Below is a small trained network, with its code and all its weights. Each question gives an input and a class and asks what happens when units are switched off, that is, made to give their printed mean instead of their output.

import numpy as np


def w(rows, s, z=0):
    codes = np.array(rows[::2]) - 128.0
    scale = np.full(codes.shape[1], s)
    scale[-1] = z or s
    return codes * scale


def norm(h):
    return h / np.sqrt((h * h).mean(-1, keepdims=True) + 1e-5)


def f(y):
    return np.maximum(y, 0)


def log_softmax(a):
    a = a - a.max(-1, keepdims=True)
    return a - np.log(np.exp(a).sum(-1, keepdims=True))


def net(x, mask):
    res = np.array(x, float).reshape(1, 7) / 4 @ E
    u = 0
    for l in range(3):
        y = f(norm(res) @ A[l][:, :-1].T + A[l][:, -1])
        res = res + np.where(mask[u : u + 6], y, B[l][:, -1]) @ B[l][:, :-1]
        u += 6
    return log_softmax(norm(res)[-1] @ U[:, :-1].T + U[:, -1])


A, B = {}, {}
E = w([
[143,133,139,149,113,192,152,97],'x0',
[48,129,178,206,135,125,119,255],'x1',
[131,151,137,131,141,165,74,129],'x2',
[64,191,30,169,86,91,129,125],'x3',
[144,154,148,119,132,134,122,126],'x4',
[191,168,131,172,159,118,219,94],'x5',
[122,173,160,110,229,132,66,115],'x6',
],0.0073)
A[0] = w([
[107,49,39,102,189,174,104,77,48],'L0N1',
[39,139,105,79,181,143,127,99,198],'L0N2',
[137,103,110,61,42,108,29,191,218],'L0N3',
[155,177,84,177,113,1,72,124,138],'L0N4',
[77,84,148,124,229,154,147,82,3],'L0N5',
[184,37,153,96,73,154,140,176,115],'L0N6',
],0.0063,0.00049)
B[0] = w([
[144,64,181,147,192,129,199,160,199],'L0N1',
[97,137,120,97,166,134,152,34,190],'L0N2',
[254,183,57,106,72,78,133,126,253],'L0N3',
[102,78,77,161,89,179,181,92,224],'L0N4',
[31,166,181,113,145,35,104,123,190],'L0N5',
[181,120,250,194,82,20,188,131,219],'L0N6',
],0.0079,0.004)
A[1] = w([
[58,7,123,191,169,26,199,50,156],'L1N1',
[193,16,186,101,149,117,54,139,96],'L1N2',
[43,184,183,160,89,99,149,233,150],'L1N3',
[213,94,124,89,46,139,168,75,70],'L1N4',
[86,7,154,1,41,173,201,7,248],'L1N5',
[162,49,116,225,69,114,107,110,123],'L1N6',
],0.0071,0.0016)
B[1] = w([
[133,191,228,99,103,206,76,122,255],'L1N1',
[150,116,97,170,122,77,121,69,195],'L1N2',
[203,120,28,80,130,129,136,214,224],'L1N3',
[185,193,190,138,196,140,254,171,237],'L1N4',
[89,156,68,112,54,138,109,224,254],'L1N5',
[158,200,194,76,189,144,54,115,207],'L1N6',
],0.0071,0.0063)
A[2] = w([
[24,183,137,106,192,92,104,80,105],'L2N1',
[195,63,255,176,149,63,102,133,161],'L2N2',
[205,160,165,64,162,115,235,138,110],'L2N3',
[184,145,93,32,158,135,151,64,128],'L2N4',
[51,154,15,174,86,118,126,136,157],'L2N5',
[81,191,101,116,105,176,71,211,250],'L2N6',
],0.0072,0.0015)
B[2] = w([
[148,226,144,78,176,127,199,121,164],'L2N1',
[119,88,96,126,69,74,162,24,213],'L2N2',
[177,42,114,242,39,51,102,255,255],'L2N3',
[74,48,87,144,141,184,57,207,184],'L2N4',
[107,157,133,66,44,84,103,86,189],'L2N5',
[178,59,162,154,105,178,153,107,216],'L2N6',
],0.0069,0.0087)
U = w([
[127,154,140,136,25,73,128,29,249],'0',
[134,57,100,100,145,157,116,254,58],'1',
[159,188,187,56,144,96,147,149,196],'2',
[163,165,174,140,66,105,75,105,73],'3',
[111,89,153,110,112,155,101,179,139],'4',
[147,133,109,175,118,102,114,117,12],'5',
],0.0075,0.0017)

Each question gives the input, the list of numbers given to net, and the class t.
The units are the neurons (one row each of A and B). Each row of codes is followed by its name. A weight is (code - 128) times the scale printed after its matrix; where a second scale follows, it is the last column's (A, B and U).
mask holds one flag per neuron, layer by layer. A switched-off neuron (its flag False) gives its mean, the last column of its row in B, instead of its output. The means were averaged over made-up inputs and are rounded, as every weight is.
A unit's drop is (log p(t) with every unit on - log p(t) with that unit switched off) / (log p(t) with every unit on - log p(t) with every unit switched off).
The circuit of an input: a set's keep is (log p(t) with only the set's units on - log p(t) with every unit switched off) / (log p(t) with every unit on - log p(t) with every unit switched off). Starting from the 12 units with the biggest drops (on a tie, the unit counted first), units are removed one at a time, each time the one whose removal leaves the highest keep (on an exact tie, the one counted first), for as long as the keep stays at least 0.8.
circuit, biggest first: the units of the circuit, biggest drop first
most important unit: the unit with the biggest drop
k most important neurons: the k neurons with the biggest drops, biggest first
k most important neurons of layer l: the k neurons of layer l with the biggest drops, biggest first
drop when u is switched off: that unit's drop, to one decimal
input [3,-8,-4,7,2,7,7], class 1: circuit, biggest first -> L2N4, L2N2, L2N3
input [1,5,0,-7,0,4,5], class 0: circuit, biggest first -> L2N2, L1N2
input [4,6,-4,-7,0,3,-2], class 0: 2 most important neurons -> L2N2, L0N6
input [8,-6,6,4,-1,4,7], class 4: circuit, biggest first -> L2N4, L2N2
input [-2,-7,7,-2,3,7,2], class 1: most important unit -> L2N4
input [4,-6,-4,-5,5,4,0], class 1: circuit, biggest first -> L1N5, L2N4
input [-3,1,8,3,0,-6,8], class 2: circuit, biggest first -> L2N1, L2N3
input [-3,3,6,6,5,5,4], class 0: 2 most important neurons -> L2N5, L0N4
input [-2,-8,-2,-5,-7,5,-4], class 1: 2 most important neurons -> L2N3, L1N5
input [7,-8,-8,-1,-5,-2,8], class 1: 2 most important neurons -> L2N4, L1N5
input [-3,1,-2,-8,-4,-3,0], class 0: 2 most important neurons -> L2N2, L1N2
input [1,-1,1,5,0,-6,7], class 2: 3 most important neurons -> L2N1, L2N3, L2N2
input [-8,-6,1,4,0,-3,7], class 4: 2 most important neurons of layer 0 -> L0N1, L0N4
input [-4,-7,4,-3,-2,2,-2], class 1: circuit, biggest first -> L2N4
input [5,-7,7,6,-1,1,-3], class 1: 2 most important neurons of layer 0 -> L0N1, L0N5
input [3,-8,1,-3,-1,1,0], class 1: drop when L0N3 is switched off -> 0.0
input [-2,-6,5,1,2,1,2], class 1: drop when L2N4 is switched off -> 0.1
input [4,-7,3,-3,-2,1,0], class 1: drop when L1N5 is switched off -> 0.3
